Below are the code and all the weights of a small trained network. Each question names an input and a class and asks about switching units off, where a switched-off unit gives its printed mean instead of its output.

import numpy as np


def w(rows, s, z=0):
    codes = np.array(rows[::2]) - 128.0
    scale = np.full(codes.shape[1], s)
    scale[-1] = z or s
    return codes * scale


def f(y):
    return y / 2 * (1 + np.tanh(0.7978845608 * (y + 0.044715 * y**3)))


def log_softmax(a):
    a = a - a.max(-1, keepdims=True)
    return a - np.log(np.exp(a).sum(-1, keepdims=True))


def net(x, mask):
    res = np.array(x, float).reshape(1, 6) / 4 @ E
    y = f(res @ A[0][:, :-1].T + A[0][:, -1])
    res = res + np.where(mask, y, B[0][:, -1]) @ B[0][:, :-1]
    return log_softmax(res[-1] @ U[:, :-1].T + U[:, -1])


A, B = {}, {}
E = w([
[201,151,194,203,91,140,43,96,88,105],'x0',
[147,157,186,101,102,233,164,215,167,94],'x1',
[109,165,117,228,109,105,150,100,252,94],'x2',
[126,129,132,129,128,123,123,133,132,136],'x3',
[125,132,135,138,120,108,130,148,125,145],'x4',
[239,115,86,116,128,134,149,125,173,191],'x5',
],0.013)
A[0] = w([
[100,102,157,99,146,136,92,136,89,160,71],'neuron 0',
[118,122,194,106,110,189,170,176,185,132,90],'neuron 1',
[129,131,154,107,94,142,152,151,141,110,38],'neuron 2',
[189,137,102,138,162,115,133,121,196,157,60],'neuron 3',
[206,153,195,186,100,134,67,93,90,106,29],'neuron 4',
[132,87,137,46,146,132,115,147,68,156,125],'neuron 5',
[114,141,122,140,135,132,122,108,155,131,54],'neuron 6',
[135,145,131,134,128,117,138,134,116,122,82],'neuron 7',
[95,163,143,182,128,112,151,102,181,120,132],'neuron 8',
[135,120,162,135,112,165,163,147,129,123,21],'neuron 9',
[94,134,124,163,142,103,133,117,239,106,121],'neuron 10',
[80,86,64,80,184,126,204,170,177,156,45],'neuron 11',
[130,98,113,174,99,105,162,110,172,107,93],'neuron 12',
[134,162,156,99,87,210,140,211,158,86,90],'neuron 13',
[106,74,153,105,174,159,114,133,48,162,118],'neuron 14',
[241,92,70,92,134,142,142,134,180,244,2],'neuron 15',
[52,156,151,136,112,125,117,122,87,85,12],'neuron 16',
[30,154,145,104,181,112,133,141,133,84,89],'neuron 17',
[100,70,69,163,154,48,102,29,104,175,64],'neuron 18',
[154,111,154,66,145,92,144,157,71,143,131],'neuron 19',
[99,137,104,97,124,109,144,132,140,142,47],'neuron 20',
[68,108,82,76,152,110,218,139,165,162,56],'neuron 21',
[5,123,164,136,114,119,74,135,107,89,39],'neuron 22',
[117,100,130,145,131,147,124,106,157,127,86],'neuron 23',
[76,167,136,180,113,109,164,91,206,91,119],'neuron 24',
[83,103,81,130,136,60,101,66,111,147,67],'neuron 25',
],0.012,0.0061)
B[0] = w([
[134,137,102,104,108,152,131,146,131,130,171],'neuron 0',
[169,132,139,160,181,81,114,197,137,65,228],'neuron 1',
[120,134,130,120,151,82,138,129,130,165,155],'neuron 2',
[94,105,137,122,110,155,181,134,118,90,189],'neuron 3',
[43,89,169,154,86,79,49,50,169,197,246],'neuron 4',
[151,195,78,63,99,156,112,164,96,145,219],'neuron 5',
[136,124,118,117,126,146,118,129,116,109,137],'neuron 6',
[129,134,134,109,127,118,132,108,163,124,123],'neuron 7',
[137,160,81,88,113,166,127,160,89,150,215],'neuron 8',
[136,131,109,139,162,125,118,127,140,123,156],'neuron 9',
[146,179,89,58,103,183,113,156,82,152,234],'neuron 10',
[98,95,161,151,100,97,62,66,156,167,233],'neuron 11',
[151,154,103,94,108,143,114,143,80,122,184],'neuron 12',
[153,153,153,149,205,54,127,161,172,119,253],'neuron 13',
[147,179,63,99,90,169,123,165,114,122,209],'neuron 14',
[103,108,165,164,113,191,244,65,103,77,232],'neuron 15',
[122,104,163,152,118,154,190,85,123,130,185],'neuron 16',
[105,107,153,165,113,138,177,60,127,123,207],'neuron 17',
[160,154,159,148,208,78,133,193,173,102,236],'neuron 18',
[153,134,70,97,118,161,123,146,97,141,197],'neuron 19',
[115,112,145,156,128,144,94,121,138,143,150],'neuron 20',
[85,69,171,154,94,85,34,97,144,157,226],'neuron 21',
[123,70,148,159,109,171,225,96,137,94,218],'neuron 22',
[143,108,102,119,120,104,133,136,106,137,138],'neuron 23',
[162,166,62,74,102,173,118,149,88,150,245],'neuron 24',
[170,144,153,145,187,80,128,177,154,86,202],'neuron 25',
],0.011,0.016)
U = w([
[142,154,79,88,105,143,125,155,99,130,181],'0',
[145,135,142,153,250,92,136,168,135,110,92],'1',
[109,97,151,157,90,105,53,86,129,141,29],'2',
[124,104,144,158,112,145,251,97,113,107,248],'3',
],0.015,0.0019)

Each question gives the input, the list of numbers given to net, and the class t.
The units are the neurons (one row each of A and B). Each row of codes is followed by its name. A weight is (code - 128) times the scale printed after its matrix; where a second scale follows, it is the last column's (A, B and U).
mask holds one flag per neuron, in row order. A switched-off neuron (its flag False) gives its mean, the last column of its row in B, instead of its output. The means were averaged over made-up inputs and are rounded, as every weight is.
A unit's drop is (log p(t) with every unit on - log p(t) with that unit switched off) / (log p(t) with every unit on - log p(t) with every unit switched off).
The circuit of an input: a set's keep is (log p(t) with only the set's units on - log p(t) with every unit switched off) / (log p(t) with every unit on - log p(t) with every unit switched off). Starting from the 12 units with the biggest drops (on a tie, the unit counted first), units are removed one at a time, each time the one whose removal leaves the highest keep (on an exact tie, the one counted first), for as long as the keep stays at least 0.8.
units of the circuit, in order: the units of the circuit, biggest drop first
unit that matters most: the unit with the biggest drop
k most important neurons: the k neurons with the biggest drops, biggest first
drop when u is switched off: that unit's drop, to one decimal
input [6,-7,-1,1,-4,-1], class 1: units of the circuit, in order -> neuron 18
input [-4,5,5,7,-1,-3], class 0: 3 most important neurons -> neuron 24; neuron 10; neuron 18
input [-6,0,0,-6,-1,-6], class 2: 3 most important neurons -> neuron 21; neuron 11; neuron 15
input [7,0,7,8,-8,5], class 0: 2 most important neurons -> neuron 10; neuron 21
input [8,7,6,4,3,8], class 2: 2 most important neurons -> neuron 4; neuron 18
input [-3,-7,6,4,6,-1], class 1: 2 most important neurons -> neuron 18; neuron 25
input [-3,-8,8,-8,-4,0], class 0: 4 most important neurons -> neuron 10; neuron 24; neuron 8; neuron 13
input [6,5,-5,-2,-5,-7], class 3: 3 most important neurons -> neuron 22; neuron 21; neuron 16
input [-6,-4,-5,-3,0,5], class 2: 2 most important neurons -> neuron 21; neuron 11
input [3,2,1,-2,-6,1], class 2: 2 most important neurons -> neuron 18; neuron 25
input [-5,-2,1,2,-1,-6], class 3: 4 most important neurons -> neuron 22; neuron 4; neuron 17; neuron 16
input [2,-7,-6,8,2,-6], class 1: 3 most important neurons -> neuron 18; neuron 25; neuron 24
input [-4,2,-3,2,4,1], class 2: 2 most important neurons -> neuron 11; neuron 21
input [-2,-7,3,2,3,-7], class 1: 4 most important neurons -> neuron 18; neuron 25; neuron 15; neuron 3
input [2,7,5,-7,-3,5], class 1: unit that matters most -> neuron 13
input [-7,2,5,-5,4,3], class 2: drop when neuron 21 is switched off -> 1.0
input [-4,-7,7,3,-5,-8], class 3: drop when neuron 13 is switched off -> 0.9
input [6,-1,-4,-1,1,4], class 2: drop when neuron 4 is switched off -> 2.9
